(in the rows, 128 means zero)
Facts:
[tekla] ε poden
[brigririm] ε lasko
[ponom] ε skezel
[soban] ε dropir
[tates] ε sipluk
[keplu] ε futres
[fladras] ε futrar
[dozi] ε zege
[dudrivi] ε pledan
[patres] ε zeklige
[steflor] ε ravir
[troros] ε feklu
[lasko] ε meplo
[futrar] ε biba
[siste] ε trodra
[zomi] ε keplu
[bobredrir] ε zedar
[brezin] ε regren
[klaflal] ε flodrel
[geso] ε deple
[gruskun] ε soban
[poden] ε klaflal
[viklezo] ε bobredrir
[trodra] ε fulam
[feklu] ε seda
[pugu] ε steflor
[pledan] ε tosetre
[biba] ε bibrom
[vuzok] ε ponom
[zeklige] ε gidubruk
[seda] ε viklezo
[leflakor] ε druzal
[bruber] ε radres
[druzal] ε bruber
[sipluk] ε zomi
[tosetre] ε tates
[flodrel] ε skipar
[zastu] ε bagok
[skezel] ε stutik
[pudremo] ε laval
{tekla,brigririm,konum,trotroflu,detis,radres,kopon,skipar,soban,bropler,dudrivi,gogrul,zege,brezin,regren,gruskun,poden,pugu,skiste,deple,druzal,kluter,zastu,meplo,pudremo} Σ a
{stuvakul,fladras,dozi,fleflil,steflor,futrar,pledru,noflel,klaflal,kluskibrim,fulam,feklu,biba,zeklige,plubrebrar,laval} Σ d
{stutik,stisti,ponom,pliten,patres,nafaski,troros,ravir,zedar,bobredrir,viklezo,pledan,vuzok,tete,guklo,vogrir,rofi,seda,leflakor,bruber,sipluk,tosetre,flodrel,skezel} Σ b
{flima,tates,keplu,greplan,briskuplu,lasko,siste,zomi,geso,trodra,gidubruk,nulus,futres,vipledrus,bagok,dropir,timu,bibrom} Σ c
β 572 <- tekla,brigririm,skipar,soban,tates,keplu,dudrivi,pledru,gruskun,fulam,skiste,rofi,leflakor,vipledrus,bruber,bagok,sipluk,meplo
β 9 <- stuvakul,detis,greplan,nafaski,zedar,biba,dropir
β 176 <- konum,lasko,zomi,bobredrir,tete,laval
β 682 <- stutik,stisti,briskuplu,pledan,deple,plubrebrar,futres,kluter,bibrom,skezel
β 659 <- flima,ponom,dozi,fleflil,troros,gogrul,brezin,regren,geso,feklu,pugu,guklo,zeklige
β 865 <- radres,kopon,steflor,klaflal,poden,vuzok,druzal,flodrel,pudremo
β 544 <- fladras,bropler,pliten,ravir,siste,noflel,nulus,tosetre,zastu
Λ 658 <- tekla,dozi,bropler,pliten,dudrivi,fleflil,nafaski,ravir,siste,geso,fulam,feklu,nulus,plubrebrar,druzal,dropir,tosetre,skezel
Λ 89 <- brigririm,flima,radres,skipar,soban,greplan,briskuplu,steflor,gogrul,pledru,bobredrir,brezin,noflel,klaflal,poden,pugu,pledan,biba,vuzok,tete,deple,rofi,leflakor,vipledrus,bruber,kluter,zastu
Λ 342 <- stuvakul,konum,stutik,detis,stisti,ponom,kopon,tates,keplu,fladras,troros,lasko,zedar,zomi,regren,gruskun,skiste,guklo,zeklige,futres,bagok,sipluk,flodrel,bibrom,laval,meplo,pudremo

Known rows:
fulam: [105 137 109 120 102  96  93 104 162 133 103 166 124 165  96 110 132 116
 169 118  67 134 167 154  93 135 134 172]
brigririm: [110 114 128 198 122 118 137 106 110 106 107 104 162  97 116 121 121 149
 153 131 125 119 135 134 172 156 144 112]
briskuplu: [111  92 129 104 153 164 128 216 144 103 116 150  75  70 179 105 120  75
 103 138 179 110  54 113 128 126  77  50]
pliten: [142 172 102 126 132 126 127  84 107 158 143 122 113 156 131 106 145 115
 146 122 114 143 153 137 158 104 158 177]
ravir: [135 173 104 108 121 129 135  72 115 158 146 119 104 160 114 106 155 111
 145 126 110 157 147 132 151 114 156 182]
pledan: [ 53  98 155 136  88  93  56 140 122 108 161 128 156 126 147 155  81  70
 114 166 146 127 157 115  61  82 117 142]
zedar: [144 128 138  99 117 102 104 113 138 131 146 159  97 172  70 199 175 162
 137  96 135 139 141 140  91 190 118 117]
sipluk: [104 103 146 165 116 122  87  82 128 126 110 126 117 159 149 141  77  86
  88 130  93 143 133 139 111  92 129 176]
konum: [119 114 133 152 111 108 163 100 116 125 134 104 144 119 104 129 126 169
 127 144 142 126 127 126 152 160 153 114]
laval: [123 142 110  95 100  97 118 102 156 153 133 172 123 171  96 129 127 142
 148 128  89 123 161 153  84 128 143 172]
soban: [108 117 127 180 104 116 134 104 121 104 107  95 147 105 114 112 126 143
 146 132 116 131 129 122 163 157 146 121]
gruskun: [114 118 127 193 116 124 139 107 103 105 111 106 164  98 114 119 121 148
 146 134 119 119 135 136 167 152 145 114]
skiste: [102 114 127 189 103 118 142 102 112 103 110 102 154 102 111 112 126 139
 137 135 117 132 134 125 160 156 147 117]
fleflil: [162 169 123 104 136 115 119 144 143 138 147 143 169 165 112 126 133 136
 145  98  77 141 192 131  83 104 141 191]
feklu: [148 178 106  88 120 121 127 136 151 152 117 134 182 137 120 121 137 162
 157  96  61 127 197 137  96  91 123 184]
patres: [136 165 115 144 139 113 111 113 120 141 121 136 141 133 123 140 122 121
 142 120 117 118 163 147 145 110 120 144]
dozi: [171 174 125 119 146 125 116 147 132 136 150 145 178 157 125 134 135 139
 156  93  75 133 201 133  99  99 139 183]
stisti: [ 76 125 113 136 100  99 104 172 127 132 136 161 128 122 107 137 110 115
 115 131 107  96 157 136  96 116  88 125]
vipledrus: [155 113 129 123 174 187 128 153 160 106  85 120  67  84 182 109 132  66
 141 129 163 147  47 121 158 129 108  68]
timu: [167 117 124 106 181 187 136 144 143 124  98 119  77  92 178 112 140  75
 132 136 169 141  46 113 161 120 118  72]

Rows:
No name comes twice in this set of rows, the named rows included.
[ 94  94 174 189 107 120  78  72 110  81 132  66 191 103 159 141  88  98
 138 180 146 154 136 122 135 117 174 131]  dudrivi
[151 177 103 112 123 115 132  80 131 166 147 164 127 182 123  95 143 125
 167 124  94 139 176 162 133 103 176 212]  noflel
[155  67 158 158 170 198 129 132 145  99  72 106  43 116 208 101  70  60
  63 131 140 147  17 119 139 101 112 117]  keplu
[163 183 112 136 131 123 121  90 119 163 146 165 139 172 135 107 135 127
 181 116 102 130 187 170 143  93 175 211]  fladras
[166  68 165 124 174 193 140 118 133 108 103 121  51 126 209 119  77  76
  54 147 168 144  24 114 128  96 123 100]  zomi
[ 98  96 125  90 142 171 143 219 151 108 115 146  64  72 161  94 129  68
  99 149 172 123  36  99 121 138  80  53]  bibrom
[154 194 107  97 146 139 134 142 119 153 123 113 185 106 129 135 142 156
 141  90 101 133 183 135 131  84 111 151]  troros
[123  94 176 135 113 124 140  94 117 116 132 103 153 130 103 178 144 209
 112 120 154 122 126 128 125 182 140 102]  detis
[129 155 138 135 126 128  82  42 103 135 157  92 136 164 168 125 106  72
 130 169 136 180 147 132 121  71 178 203]  tosetre
[ 96 105  98 161  82 127 140 107 148  92  99  87 135 102  78 116 147 135
 130 113 122 130 132 124 163 154 166 129]  skipar

Now the same nodes, written a new way:
Known rows:
viklezo: [180 181 135 117 154 161 145 115 139 141  75 164  83 100 156 118 159 129
 112 114  57 125  50 140 142  55 160 166 131 141 131 138]
zeklige: [119 126  86 101 147  98 139 115  90 148 100 149 176  93 141 150 146 122
 122 122 123 151 137 103 171  90 148 107 118 102 152 107]
bruber: [190 179 141 114 150 125 157 115 109 141 125 131 111  94 132  97 150 106
 156 106  82 116  82 130 125  75 160 150 133 118 119 129]
dozi: [116 128  86  99 146  98 139 115  91 147  99 150 175  93 144 150 145 123
 121 122 123 151 135 104 171  89 148 107 119 101 150 108]
pugu: [ 50  79 145  98  94 146 108 140 135 168 119 135 135 134 142 144 141 125
 180 144 145 139 143 160 146 100  98  82 135 138 143  69]
guklo: [177 166 145 106 127 120 151  99  84 162 105 161 141  88 119 122 169 113
 148 110  74 114 109 138 126  63 152 132 127  93 122 114]
patres: [186 173 127  98 149 124 160 116 107 144 101 133 101  96 143 101 167 101
 161 105  83 119  64 143 127  63 156 166 120 126 124 125]
tosetre: [171 186 145  91 130 156 183 106  76 175 147 164 148  85 114  93 118 115
 126  74  94 120 116 146 123  77 149 122 166  84 121 128]
radres: [ 59  74 143 107  97 143  95 135 141 165 133 121 131 140 141 133 135 120
 179 143 148 137 143 155 142 104 107  77 125 139 126  72]
trotroflu: [ 62  83 130  95 116 140 112 151 152 155 117 102  95 146 169 125 143 112
 200 139 156 143 100 159 145 107 105 113 122 170 139  74]
ponom: [175 168 146 103 126 128 155 102  89 158 104 164 141  84 117 122 166 114
 141 112  74 114 108 143 128  61 149 134 132  94 126 118]
stisti: [194 182 155 132 143 123 150 106  99 145 145 134 129  94 123  98 134 114
 149 106  80 114 111 114 121  82 164 125 143 104 103 128]
tete: [185 179 154 121 138 121 157 108  89 146 126 144 127  92 124 109 153 114
 161 112  76 115 103 119 129  77 158 135 141 108 122 117]
soban: [ 64  87 143 107 116 143 112 151 153 149 139 103 104 145 158 122 124 116
 192 142 155 140 118 146 143 113 108  99 137 162 136  79]
gidubruk: [217 175 108 117  94 113  93  71 135 125 132 138  91 132 114 126 183 120
 166  98 153  91  39 148 120 187  39 157 140 155 154 111]
geso: [207 170 125 120  70 120  91  60 118 139 135 175 130 118  86 146 179 134
 146 103 145  87  82 149 121 182  32 127 155 123 155 107]
troros: [174 170 148 108 128 136 148 102  96 158  99 174 138  88 119 127 162 122
 129 114  67 117 105 143 130  56 149 134 137  98 126 122]
sipluk: [171 180 127  78 143 151 198 109  90 148 153 136  94  96 113  86 134 110
 141  84 105 117  85 143 129  60 156 159 149 114 136 142]
noflel: [130 143  98 121 154 101 132 118  88 160 118 143 195  97 158 136 117 121
 118 104 124 155 146  95 163 119 152  87 133  97 129 104]
kopon: [ 56  75 142 106  98 146  95 136 143 164 133 120 131 139 140 133 134 121
 179 143 148 137 143 155 141 103 105  79 127 140 126  74]

Rows:
No name comes twice in this set of rows, the named rows included.
[187 171 128 103 149 120 157 112 104 145 102 128 101  99 145 101 171 101
 163 105  84 119  66 141 127  68 157 164 116 125 122 123]  vogrir
[180 166 140 106 130 133 145  99 100 155 121 154 138  88 112 112 156 112
 136 109  74 112 107 141 124  60 156 132 128  95 112 126]  vuzok
[218 185 136 141  78 123  81  62 116 151 151 167 151 121 104 133 150 134
 142  86 148  94  92 138 113 212  36 105 169 117 135 103]  nulus
[181 186 148 106 141 147 178 109  96 145 161 142 122  90 111  90 118 114
 135  96  92 114 108 127 126  73 159 133 160 102 120 139]  pledan
[135 142  98 125 165  99 137 122 104 131 140 121 162 101 148 128 113 119
 127 119 128 150 136  80 165 111 162 102 131 114 132 118]  plubrebrar
[113 133  90 109 150 129 129 118 117 143  79 175 163  93 151 161 135 141
  84 129 102 153 123 104 182  78 150 111 130 115 158 118]  feklu
[201 185 104  92  88 147 136  68 125 126 183 149  84 125  83 108 143 130
 144  78 175  89  55 153 122 180  36 154 176 144 169 134]  tates
[ 61  91 157 114 107 141 112 148 139 155 140 117 121 139 151 132 127 121
 196 145 150 139 134 136 148 116 106  85 145 153 139  69]  konum
[214 186 136 136  78 128  85  64 121 149 152 171 149 119 101 134 147 133
 138  86 148  94  89 141 115 210  35 105 172 116 138 106]  siste
[182 186 160 134 144 151 147 108 114 143 107 169 115  96 136 122 146 134
 126 117  58 119  91 117 140  68 161 133 150 121 126 126]  bobredrir

The same nodes again, as new rows of numbers:
Known rows:
meplo: [142 176 159 109 129 123 114  62 151  69  74 149 103 113 101 145 151 163
 122  74 111 121 124 146 169 155 157 138 125 128 146  88 188  83 128 141
 101]
skipar: [138 169 156 116 121 118 112  51 147  68  67 144  97 105 105 145 161 151
 125  79 113 125 119 152 171 164 154 144 131 123 154  89 186  87 135 144
 101]
tekla: [135 166 148 119 124 121 117  59 144  71  60 138 107  94 112 150 161 159
 133  81 118 123 124 147 169 164 149 134 127 129 148  86 185  85 141 146
  91]
poden: [131 145 130 123  90 109 117  53 145  86  60 115 126  92 139 149 166 122
 137  64 136 123 118 159 152 171 140 123 148 138 156  66 184  95 148 143
 105]
bropler: [136 153 166 117 132 107 110  58 153  64  90 149 130 111 109 139 136 145
 127  73 106 119 104 155 159 163 126 129 136 123 142  78 176  80 124 131
 101]
trotroflu: [143 128 145 104 146 131 119  79 130 105  97 132 140 110 118 120 145 123
 107  94 129 143 112 142 139 150 151 142 103 151 159  91 180  98 103 118
 129]
pudremo: [140 155 152 107 106 116 111  79 162  76  81 132 131 114 119 146 130 147
 136  57 124 120 120 142 149 155 135 131 132 136 144  62 190  88 135 131
 115]
patres: [156 111 165 100 153 144 143  99 149 118  92 119 174 109 107 153 183 159
  97 106 151 144 117 153 143 141 176 142 142 126 157  74 141 111  99 106
 136]
skezel: [138 146 189 117 158 133 138  72 166  93  83 142 151  98  88 197 196 209
 107 105 116 124 101 153 166 151 150 152 157 104 125  73 154 107 148 120
  80]
tete: [160 140 167  93 110 142 156  71 176  88  69 126 138 118 103 184 167 201
 115  72 158 134 132 137 159 128 170 146 165 124 150  63 167 126 125 108
 132]
flodrel: [146  99 145 109 124 135 141  81 137 128  81  98 172  95 129 151 211 129
 106 105 163 141 119 168 146 155 188 140 165 127 169  75 143 119 111 122
 142]
viklezo: [159 118 173  97 122 143 156 119 137  89  79 121 196 110 107 123 176 170
  92 121 155 144 120 153 136 128 174 128 127 136 168  67 117 127  96 132
 106]
siste: [140 133 188 107 167 135 114  86 135 107  89 118 167 102 114 126 166 138
 101 113 120 139 107 158 154 165 157 133 132 147 157  88 153  89  95  90
 102]
lasko: [152 164 168  96 104 130 127  67 162  85  46 118 133 113 121 164 148 183
 132  72 144 136 129 131 171 144 149 139 148 158 149  71 188 110 123  89
 113]
tates: [120 174 185 117 138 137 117  96 165  89  56 119 118  92 101 148 166 188
 160  94 130 118 123 124 186 160 154 115 140 125 131  89 165  70 132  94
 106]
geso: [157 115 167  90 145 139 119  83 141 115  77 118 163 115 127 127 145 132
 109  88 153 141 123 140 151 161 159 127 135 150 163  73 161  95  77  77
 120]
nulus: [140 130 186 103 165 132 113  80 136 106  97 125 165 107 113 124 167 135
  99 111 120 134 105 159 156 164 159 143 133 143 156  87 155  93  90  91
 108]
vipledrus: [142 153 173  99 162 137 110  79 130 109  76 120 140 107 100 125 174 151
 102 115 124 143 125 144 168 156 189 153 123 146 164 100 166  94  93 102
 108]
fulam: [152 157 153 114 134 124 127  79 173  51  74 145  96  92  89 150 154 163
 100  63 121 134 118 136 168 158 149 148 135 126 126  90 178  91 128 171
 105]
futrar: [145 139 138 114 127 133 116  88 180  80  74 135 130  91 108 172 146 155
 106  57 137 132 112 136 144 165 120 136 128 142 112  63 182  97 131 162
  93]

Rows:
No name comes twice in this set of rows, the named rows included.
[150 101 112 131 125 133 131  70 134 110  80  96 137  70 137 128 191  82
  98  83 151 149 112 153 142 178 146 132 135 150 159  87 161 103 120 162
 136]  klaflal
[126 153 187 123 139 141 145  98 175  83  62 125 125  89  84 156 189 202
 148  90 148 119 123 133 178 140 171 120 161  89 133  86 133  82 137 113
 130]  sipluk
[145 132 167  97 145 138 113  87 137 116  85 110 167 112 119 130 157 141
 111 106 139 149 115 147 154 157 164 142 127 155 161  82 165 104  89  94
 118]  trodra

The same nodes again, as new rows of numbers:
Known rows:
ponom: [  9 145 143 140 123 136 148 155 122 139 131 134 106 151 163 172 211  83
 135 127 141 123 103 106 110 120 131  81 140 101 140 122 217 143 141 108
 139 146 126  54 126]
pledru: [203 120 153 112 117 122 122 196 141 145 113  86 132 159 163 139  64 167
 122 122 121 100 164 140 126 108 130  99 113 102 105 231  80 124 127 163
 129 134 119 164 151]
gogrul: [ 84 123  93 140 146 138 107  60 102 138 129 135 119  86 104 114 169 102
 149 110 106 125  54 103 136 139 131 200 135 168 145 117 145 129 135 110
 132 112 124 133 117]
futres: [146  98 101 137 155 128  98 137 102 120 159 131 126 142 127 108  53 152
 126 101 135 141 125 108 139 129 141 167 107 160 123 153 106 132 140 125
 139 123 128 130 149]
druzal: [ 60 158  97 192 142 126 114 106 114 105 166 142 159 102  90  90 165 100
 135 138 115 128  94 101 121 130 114 183 146 154 142  64 152 122 132 103
 166  81 110  92 100]
bropler: [134 150 121 128 128 125 149  58 112 123 140 154 118  81  54  93 148  88
 156 118 115 146 120 123 135 154 124 208 143 162 136  46 112 117 105 123
  98 115 140 135 107]
stuvakul: [220 132 172  99  98 119 149 182 145 135 114  98 133 147 114 142  52 158
 119 125 130 114 202 145 129 119 127 106 123  94 101 185  68 119 104 172
 107 124 139 170 139]
geso: [ 69 127  94 131 126 127 103  91 109 135 148 132 121 159 143 148 105 119
 123 100 136 149  84 105 141 136 145 180 132 132 121 161 172 131 124 139
 156 105 122 109 143]
troros: [ 42 133 142 142 124 133 142 135 116 130 101 131 107 157 163 182 189 108
 137 133 157 124  95 114 127 133 123  90 138 109 152 120 200 139 142 107
 142 158 128  62 128]
bibrom: [112 100 105 121 159 129 107 140 110 128 194 133 123 155 145 101  73 146
 124  96 121 139 117 112 126 125 153 173 109 156 116 151 102 130 136 131
 127 126 136 132 150]
gruskun: [161 132 101 128 149 114 115 106 162 134 100 138 157  92 148  55 179 128
 121 153  93 119 106 180 122 112 123 132 130 145 129 119  96 114 137 123
 135 113 105 193 118]
vogrir: [ 99 111 164 132 114 155 150 124 126 123 130 118 114 113 102 189 163 124
 130 127 145 117 136 105 123 143 116  71 136 105 143 103 162 150 135 111
 106 145 159  89 107]
meplo: [193 118 117 136 156 123 113 107 151 139 106 126 147  71 124  52 168 139
 140 133  88 110 102 172 123 119 120 136 123 152 130 130  79 119 141 127
 118 114 118 205 117]
konum: [197 127 108 129 153 126 115  94 145 138 130 134 139  66 112  64 155 127
 151 140  85 123 108 162 126 132 123 140 129 161 131 112  75 117 132 122
 118 125 108 175 128]
rofi: [175 116 172 138 139 134 145 190 157 138  83 109 125 117 153 115 164 152
 143 142 132 100 146 163 114 115 112  37 119  97 133 157 124 138 155 132
 115 158 136 147 129]
greplan: [219 127 147 120 124 119 135 128 154 129 127 121 142 119  99  93  73 157
 125 111 123 141 163 169 134 133 127 138 124 113 100 143  75 122 114 173
 109 101 144 198 130]
futrar: [ 58 124 133  74  91 130 139 132 131 134 193 123 118 180 163 208 111 105
  75 120 115 128 160  90 116 110 159 122 137 105 102 156 142 129  99 136
 115 118 140 101 135]
dudrivi: [172 130 100 129 149 115 114 108 158 134  92 138 156  82 147  54 176 124
 118 155  89 123 109 179 125 112 123 128 129 146 129 119  98 114 138 123
 137 112 103 193 119]
regren: [ 94 123  92 137 147 138 109  52 103 137 127 135 119  85 109 112 166 101
 150 109 108 124  57 106 135 142 130 200 135 169 143 115 147 130 133 108
 132 114 125 130 117]
fleflil: [ 99 123 132 118 108 137 117 148  97 142 137  98 105 167 144 198  73 132
 133  93 137 115 116  72 141 128 142 160 124 122 119 221 145 135 117 144
 144 131 130  90 152]

Rows:
No name comes twice in this set of rows, the named rows included.
[ 66 129 149 129 108 143 152 128 130 119 128 131 121 130 122 186 175 112
 113 145 149 128 139 114 122 132 118  66 141  96 141  86 190 145 132 105
 121 141 147  75 107]  patres
[ 44 156  66 113 112 137  77  67 129  98 138 158 136 104 116  87 147 126
 125 166 133 136  78 118 128 130 124 204 119 161 139  47 148 131 122 102
 140 133 125 124  95]  poden
[ 47 132 146 143 144 131 143 198 128 123 159 139 117 154 171 126 175 112
 129 139 139 119 141 117  99 105 131  68 120 122 141  98 167 136 151  95
 133 163 121  65 132]  skezel
[133 116 145 104  93 143 126 129 110 129 160 100 121 155 114 213  64 141
 108 110 140 119 154  80 137 135 134 133 132 115 113 177 116 135 107 143
 123 118 147 107 130]  kluskibrim
[194 132 192 125 118 129 174 177 159 130  86 119 125 109 107 121 152 143
 139 141 141 113 181 171 114 127 107  42 126  90 127 109 117 133 134 141
  92 150 151 153 113]  nafaski
[ 68 123  87 134 145 129 114  74 110 111 149 153 140 103 114 105 165 111
 116 137 113 135  89 110 128 131 130 185 133 168 143  63 138 124 130  96
 131 112 128 123 105]  pudremo
[161 143  97 124 137 118 100 110 166 129  94 139 155  89 143  51 171 136
 127 165  97 121 102 181 120 112 121 135 125 142 127 113 107 117 136 128
 137 120 102 193 119]  tekla
[128 105 104 140 154 127  95 136 107 120 174 129 128 148 135 103  62 152
 132 100 131 138 120 109 134 131 141 174 109 152 123 148 102 130 137 133
 139 125 132 130 147]  briskuplu
[108 115 148 146 150 141 134 186 113 121 131 127 111 141 140 135 142 139
 149 132 146 112 135 111 114 123 119  78 112 132 148 114 146 142 155  99
 121 173 140  79 131]  stisti
[ 94 112  99 138 151 136 114  73 104 115 151 144 135  92  94 102 152 120
 131 119 106 125  88 101 127 137 128 193 129 170 144  77 122 129 135 101
 119 114 140 134 105]  kopon
[145 161 172 191 128 125 148 227 163 132 100 104 151 127 145 105 181 135
 151 153 138 103 153 164 103 110  97  30 135  77 132 145 150 134 152 138
 163 126 101 110 123]  bruber

